z79_z356: 71 11 83 11 306 -169 -52 -12 -48 94 88 -156 211 -140 -98 1 -62 30 -181
 35 195 -229 43 -16 36 -84 155 246 -98 -23 76
z223_z413: -273 -46 106 294 192 0 -424 -177 -141 258 219 -156 15 -89 60 -107 -146
 141 65 -152 473 -163 43 -149 -174 -50 367 -262 -81 -365 -193
z744_z957: -52 87 -116 170 -58 -12 -289 55 95 -1 19 93 -43 -170 180 -227 -43 99 -45
 -196 78 -52 -5 -123 -198 142 42 -214 -52 -180 33
z234_z588: -22 118 -211 -32 -44 184 -73 -67 32 -170 61 -101 33 -86 -27 -173 33 4 18
 -107 -49 30 23 -98 85 -65 23 -160 15 -46 -60
z930_z859: -81 38 263 34 69 -94 8 69 -104 20 -147 157 -123 253 -64 10 112 -22 42
 108 -41 89 -126 97 -148 201 -179 -85 -78 -197 1
z223_z413: -105 83 50 -144 -16 -117 66 119 159 -4 -189 39 -144 31 42 -61 146 3 76
 -13 -35 128 75 -29 -124 224 -186 91 -47 -150 26
z744_z957: -35 115 -285 5 -166 125 -152 -85 -59 -159 -128 39 -46 67 16 134 -39 -10
 349 -199 -25 66 -144 95 256 -43 -8 -113 57 41 -54
z930_z859: 23 174 -125 53 -32 136 -30 -132 -110 -264 -37 73 -60 108 -81 47 95 14
 240 -110 -106 32 -64 257 110 26 -200 111 49 102 -42
z744_z957: -158 -164 300 15 265 -113 0 74 -79 176 40 99 -110 167 -10 49 167 -65 154
 120 -51 230 231 -91 25 202 -191 -139 -183 -138 -182
z744_z957: -75 177 48 35 238 -121 -93 -73 -177 -61 47 -132 114 -98 -3 -208 55 87
 -118 34 60 -128 52 -61 31 -104 -68 395 -22 113 135
z79_z356: -29 -30 135 -82 118 -57 86 -137 -123 3 -73 -25 -184 204 -81 8 141 49 119
 61 136 -35 -89 -97 102 84 -4 -252 -123 -328 -122
z234_z588: 12 -54 163 -72 120 53 99 13 58 107 79 -58 117 57 -65 239 -46 -145 -25
 137 -56 155 222 61 -124 -72 7 210 75 166 -22
z223_z413: -59 -146 -15 -20 -176 169 39 125 117 112 75 -87 73 13 -42 176 -123 -116
 -4 19 -34 126 62 94 -1 -106 230 -164 66 63 -139
z79_z356: -39 -60 -114 47 -61 -176 -21 -15 98 95 -63 -11 -63 -190 -2 -175 -34 168
 51 -155 228 -229 -158 26 -11 124 4 64 -15 -186 36
z79_z356: 110 -75 -32 209 35 5 46 -175 4 109 273 -72 29 -264 43 -248 -122 220 -158
 -16 119 -200 42 93 -202 -5 -55 194 227 183 144
z223_z413: -32 -119 0 56 -146 43 -70 163 150 149 121 -57 139 -182 102 -52 -165 -48
 -296 11 37 -48 62 -133 -184 -136 305 -92 4 31 -1
z930_z859: -127 -243 -175 10 -253 42 84 -272 -13 53 -174 158 -126 120 -275 119 -55
 -20 519 -178 193 -99 -462 127 169 25 -118 -164 58 -298 -255
z744_z957: -248 59 -42 49 -65 97 -220 28 -79 -94 -85 135 -38 155 44 203 70 -145 367
 -131 -108 236 97 58 116 -24 -83 39 -88 64 -215
z930_z859: 62 28 -125 -129 -139 141 100 78 231 -128 -61 21 -71 -10 -88 -124 87 -47
 -27 -61 -104 81 -45 -39 -63 154 -40 -350 -38 -256 -80
z223_z413: -103 8 -120 425 7 -43 -360 -142 -204 -67 315 112 -140 -333 373 -675 71
 333 -195 -192 85 -261 70 -359 -67 13 -43 -191 -111 -12 14
z744_z957: 71 271 -283 -71 121 45 -134 -140 35 -129 26 -227 233 -221 15 93 -123 14
 72 -149 68 -64 145 58 106 -209 56 513 164 316 173
z223_z413: 148 -71 127 -73 -19 -120 351 41 118 -68 -70 174 -128 11 -131 -205 190 45
 -147 120 -146 -66 -102 106 -171 254 -375 128 -16 -80 86
z744_z957: 88 49 141 -191 117 24 203 87 55 -50 34 -179 108 29 -124 -12 72 -83 -307
 193 -62 -7 99 -49 -38 -89 112 62 -55 -19 31
z79_z356: 36 -204 -45 -158 -382 154 272 90 115 -38 -99 28 -90 169 -101 251 -3 -137
 33 48 -83 34 -161 107 141 -109 202 -261 -15 -46 -203
z234_z588: -143 -225 182 -5 -71 -128 -36 63 45 310 -48 -20 -43 79 98 359 -131 -59
 78 20 261 -26 56 -35 -65 -81 347 2 -73 -100 -146
z234_z588: -60 112 -181 105 -65 -211 -165 124 91 -47 -187 153 -58 -177 37 -250 33
 147 118 -235 44 -128 -198 128 -16 278 -230 129 -55 -127 132
z223_z413: -58 -90 -41 -140 -94 14 109 243 228 89 -105 -33 140 -3 -167 295 -64 -187
 146 -19 -100 172 66 287 67 29 4 213 33 123 -76
z744_z957: -314 -260 349 397 78 -65 -29 -377 -421 279 371 -60 -266 9 166 -365 37
 337 -16 115 328 -209 55 -120 -187 -107 -1 60 89 3 -143
z223_z413: -82 -48 -206 39 -165 -29 -186 57 -3 58 -39 -30 25 -113 154 38 -127 27 84
 -149 94 -61 -63 -115 205 -125 232 -108 -29 39 -23
z79_z356: -154 -103 152 95 4 -60 -101 -88 -82 291 109 -221 95 -67 51 45 -225 68
 -159 57 365 -195 -39 -96 -172 -249 423 91 76 -54 2
z744_z957: 144 -80 104 -265 -124 -61 352 243 193 -8 -172 -9 42 100 -154 200 41 -151
 -195 175 -134 14 -73 137 9 13 58 87 -49 2 37
z930_z859: -26 -47 -9 -14 73 -30 -55 85 123 88 84 6 231 -201 24 -46 -84 -122 -161
 26 -78 45 165 -169 -123 -105 -21 252 9 170 62
z79_z356: 207 59 -89 -111 -13 8 195 6 -191 -269 -168 176 -225 272 -27 -8 233 30
 200 80 -340 155 -164 77 451 186 -375 -316 -46 68 55
z79_z356: -42 69 -290 -12 -288 -100 -215 373 113 -138 -254 299 49 -83 282 175 -12
 -150 166 -190 -347 196 45 17 257 18 -129 196 -100 386 91
z930_z859: 80 21 148 249 256 150 -65 -212 -75 41 412 -211 -15 -101 -41 -179 -13 206
 -192 -6 242 -185 205 130 -253 30 187 -143 39 -126 -88
z744_z957: -32 89 -9 -207 116 -17 85 28 -20 -65 -97 -161 26 96 -95 160 91 -67 127
 40 -25 94 98 45 248 -46 10 138 -50 33 -39
z234_z588: 130 -314 127 38 -149 -199 139 57 -51 244 -64 161 -91 88 131 289 -134 14
 -27 112 78 -119 -146 12 88 -38 149 -59 -9 102 44
z930_z859: 8 302 -204 49 14 254 -140 -96 -189 -331 104 -158 -4 32 35 -119 85 74 59
 -88 -136 63 78 96 232 -120 11 -75 55 181 -5
z223_z413: 75 -211 158 -45 -144 12 297 -116 -54 103 -88 91 -231 301 -96 329 5 3 227
 117 50 33 -158 251 36 72 -36 -119 101 -42 -105
z234_z588: -75 98 -125 -3 150 104 -156 -23 -65 -101 101 -138 111 -79 -61 -172 47
 -15 20 -68 -28 44 85 -136 189 -68 31 -147 -81 -56 -81
z79_z356: 63 -88 -154 -84 -157 -25 46 259 197 -34 -124 136 68 -56 -38 127 -6 -135
 58 -77 -189 84 -31 103 159 82 -50 -31 -86 70 -31
z234_z588: 211 -155 161 -120 -405 48 386 -22 157 65 -150 177 -169 201 49 233 -99
 -65 -207 208 -50 -21 -236 45 -376 -27 68 -77 204 10 114
z223_z413: -227 -126 -55 128 -126 -116 -119 46 -41 134 -102 82 -53 -9 -30 48 -51 47
 309 -154 129 -40 -165 189 121 68 -37 91 -19 -44 -109
z79_z356: 128 -2 307 -16 169 -79 161 347 17 -13 75 10 40 65 -46 -112 153 -37 -428
 251 -237 59 146 109 -97 164 -41 -76 -169 17 77
z930_z859: 42 -48 61 47 208 -54 30 -156 -14 149 237 -196 178 -235 3 -111 -114 78
 -219 75 163 -167 169 -105 -134 -176 83 360 118 176 113
z79_z356: 21 -220 134 148 185 -192 2 10 63 397 197 -187 133 -261 -82 -177 -210 176
 -239 44 349 -273 -49 27 -186 56 202 12 63 -155 96
z744_z957: -61 -9 106 -256 183 -139 122 196 84 143 -160 -202 130 102 -184 375 -3
 -145 150 89 40 137 128 204 213 11 80 282 -53 36 -26
z930_z859: 27 -456 85 185 -167 -78 251 -166 23 307 149 104 -212 -64 -63 -115 -81
 200 75 16 217 -210 -207 119 -94 138 -60 -184 123 -136 -109
z234_z588: -192 -28 -260 66 -15 46 -198 -277 -45 81 -17 -96 -32 -62 -59 117 -114 79
 538 -281 290 -33 -74 73 215 -44 30 39 105 -86 -166
z79_z356: -100 -117 251 -39 89 -17 24 100 14 155 35 -50 40 109 -63 129 5 -115 -101
 129 64 59 96 -60 -105 -31 180 -102 -123 -155 -140
z234_z588: 50 11 116 -48 26 39 66 59 -35 -110 -56 192 29 153 -50 36 99 -167 -68 128
 -255 147 -7 -69 -51 16 -196 -33 -72 42 -3
z930_z859: 84 -64 174 -14 -9 -176 95 90 3 142 -77 -36 -172 95 85 105 -3 128 -101 73
 183 -131 -63 80 -43 132 197 -152 -64 -179 52
z234_z588: 250 97 241 30 230 -63 253 -5 -117 -68 178 -68 -94 2 52 -326 158 199 -419
 273 -152 -54 130 37 -155 144 -219 55 76 144 268
z79_z356: -83 65 127 45 147 -111 -155 -94 -124 114 -14 -73 -98 50 131 -69 -9 116
 -18 19 225 -58 2 -207 -86 29 127 -150 -47 -220 41
z744_z957: -87 229 -134 12 311 -49 -297 -109 -60 -18 70 -227 185 -213 13 -206 -41
 73 -7 -124 178 -80 113 -218 62 -79 69 132 -32 -71 89
z79_z356: 50 104 -126 -81 127 -27 -217 -153 -87 47 -102 -109 56 45 65 185 -144 -9
 141 -72 213 -33 -87 -252 178 -117 245 -235 -11 -160 53
z223_z413: -35 49 -86 -231 36 -110 -21 194 202 91 -245 -108 251 -28 -181 334 -133
 -201 112 -50 66 48 -54 116 103 -47 135 273 -28 -26 40
z234_z588: -275 342 -59 108 148 174 -293 -237 -253 -138 76 -326 -56 77 -33 -111 45
 168 250 -154 241 0 56 139 67 -85 133 21 70 -116 -103
z234_z588: -101 -21 31 11 36 -91 -6 -48 61 86 -3 -105 16 -76 -76 80 -24 50 80 -90
 246 -158 23 148 -65 -12 115 293 -23 -85 -76
z223_z413: 142 -25 107 48 104 -84 66 141 10 26 142 -30 90 -139 57 -199 9 55 -399
 130 -79 -106 89 -59 -86 5 33 40 -48 106 148
z930_z859: 73 -229 232 -99 33 -177 288 54 185 246 -17 17 -98 -19 -59 -52 21 39 -179
 159 110 -68 -11 -64 -248 187 -36 -48 -10 -230 32
z223_z413: 80 193 -228 -104 55 90 -141 12 -76 -172 -31 -127 215 -46 8 55 -70 -93
 -37 -33 -107 31 -5 -131 290 -232 129 1 -1 179 99
z744_z957: 173 108 -22 108 90 26 -97 46 42 -61 88 65 26 -96 73 -184 -15 68 -200 -15
 -79 -17 29 -28 -165 142 -62 -185 10 -28 149
z234_z588: 93 109 -467 108 -71 37 -154 -47 23 -156 -11 93 3 -239 63 -234 -37 143
 283 -272 -156 35 -90 96 285 148 -340 -16 153 214 151
z234_z588: 151 -212 303 -87 -34 -120 296 62 81 221 -8 38 -52 93 15 116 -53 -28 -303
 270 37 -54 -33 -66 -255 15 101 -40 35 -46 93
z930_z859: 58 -194 155 246 17 -63 73 -126 -95 186 205 8 -135 -41 28 -91 -58 225 -64
 32 201 -210 -46 180 -144 89 37 -47 83 -21 -5
z930_z859: 26 64 -42 13 12 48 -50 126 107 -92 48 139 141 -123 65 -99 25 -126 -129
 11 -284 157 176 -80 -138 6 -219 196 13 242 89
z223_z413: -124 2 -83 -117 -146 6 -56 83 86 69 -176 -42 20 63 8 238 -90 -104 190
 -64 49 112 -47 16 78 -59 139 1 26 -25 -49
z930_z859: 93 -126 -4 25 -11 -141 -43 35 -54 114 27 48 -27 -23 280 348 -86 7 59 -6
 37 -30 202 -41 203 -129 181 179 -42 325 27
z744_z957: -83 -17 181 79 28 -77 29 52 -93 31 25 45 -17 51 20 -12 53 14 -67 87 -33
 -10 47 107 -91 -3 -72 244 -18 120 13
69 -85 -221 -124 -190 138 20 127 254 2 -62 89 208 -95 -64 182 -152 -246
 42 -54 -202 173 -9 -44 22 -90 -1 -27 82 149 -8 => z234_z588
115 -64 81 -18 55 -51 121 -10 99 98 121 -115 -27 -139 30 -236 -9 122
 -324 86 120 -156 27 -164 -185 47 119 -154 3 -167 82 => z744_z957
-77 121 84 102 329 -78 -151 -85 -246 78 47 -122 25 49 -57 -142 4 127 116
 43 75 49 -10 48 103 97 -147 -16 56 -26 107 => z234_z588
83 -252 18 -31 -22 -65 287 -311 -120 189 159 -116 -160 -82 108 -207 -38
 213 -69 163 132 -135 -31 -287 85 -123 -45 -37 209 108 94 => z930_z859
68 -14 27 48 32 -72 -23 -59 -26 29 10 53 39 -40 40 36 -56 16 -67 6 64
 -113 -34 -34 -68 -47 26 124 4 43 70 => z223_z413
192 -26 34 -58 95 166 75 4 154 47 171 -104 226 -72 -101 117 -139 -138
 -245 105 -53 50 144 -23 -187 -109 151 -50 96 76 37 => z744_z957
86 -110 147 115 15 -185 12 96 83 210 59 50 27 -144 109 -61 -116 91 -273
 59 120 -168 -4 -1 -275 71 86 108 19 8 159 => z930_z859
47 302 -36 -68 378 78 -195 -6 -56 -143 99 -235 223 -74 -71 -147 37 -35
 -161 14 -27 53 184 -160 51 -54 59 -44 -72 -57 86 => z744_z957
-140 73 33 -98 53 103 -49 -271 -209 -57 -112 -39 -121 291 -57 153 59 -57
 319 20 93 123 -89 -158 138 -101 1 -194 4 -188 -148 => z79_z356
-32 127 291 -30 176 -35 91 53 -181 -84 -57 47 -159 292 -7 -3 224 4 2 195
 -166 188 93 93 -31 164 -233 -12 -61 -10 24 => z930_z859
-40 -77 181 -159 -127 10 81 252 250 213 -108 -89 232 46 -107 351 -210
 -258 -237 140 53 64 -7 68 -308 -150 354 138 38 -26 11 => z234_z588
5 -135 -40 -105 -21 -61 124 -42 124 83 -36 57 77 -91 -57 43 -35 -92 43
 19 -23 14 10 -112 -18 -46 -122 218 44 70 7 => z930_z859
-161 142 165 87 358 -11 -199 -24 -280 -21 127 -176 81 91 -45 -7 92 19 46
 47 55 45 195 42 157 -70 50 103 -126 31 -82 => z234_z588
-153 -58 -151 9 -198 9 -72 8 67 83 -111 28 -1 -41 -12 20 -106 -15 213
 -123 56 42 -152 29 30 -8 -8 -4 93 -28 -33 => z79_z356
137 321 61 47 50 115 3 28 -240 -252 93 -204 -256 159 210 -229 177 270
 -228 101 -91 13 95 89 96 85 104 -363 17 31 145 => z930_z859
10 -104 92 -62 55 -110 113 23 -11 52 -40 37 -107 41 -28 -147 107 40 -58
 81 11 -30 -69 -159 50 119 -71 -218 -114 -218 -25 => z744_z957
60 -36 -186 0 -95 11 -14 -30 22 34 -39 -28 54 -81 -42 -28 -129 37 59 -69
 42 -64 -193 12 126 -29 36 -111 100 2 71 => z234_z588
-117 -189 33 159 -108 -114 -17 -87 34 220 65 85 -116 -109 162 68 -86 113
 168 -86 165 -61 88 80 -141 28 -40 285 110 144 -30 => z744_z957
68 -187 17 103 -78 -70 128 -191 42 136 42 115 -72 -88 -51 -111 -80 112 6
 -11 150 -188 -195 16 -196 68 -120 45 127 -87 41 => z930_z859
-196 -182 -44 58 -275 -181 -18 28 59 89 -176 261 -117 -46 101 23 3 -9
 202 -128 54 -75 -152 -32 -30 26 -123 242 -56 -1 -78 => z744_z957
-251 -65 61 22 134 -162 -249 -40 -9 284 -37 -143 175 -94 -28 133 -185
 -44 87 -79 378 -123 -20 -153 -49 -157 302 181 -69 -183 -71 => z79_z356
-3 -211 323 -12 145 -98 255 -132 -99 189 72 31 -207 168 -33 -31 115 75 7
 222 59 38 54 -64 -101 133 -165 -91 14 -122 -54 => z930_z859
-101 -24 25 174 -13 -23 -84 -167 -136 30 126 -1 -149 -70 142 -272 35 195
 -20 -43 138 -129 -7 -129 -80 -2 -14 -55 18 -58 -18 => z744_z957
19 225 -185 -40 -192 -38 -49 -27 -97 -269 -202 75 -186 56 185 -85 116
 113 77 -107 -65 -65 -144 -30 165 2 -69 31 -24 50 110 => z79_z356
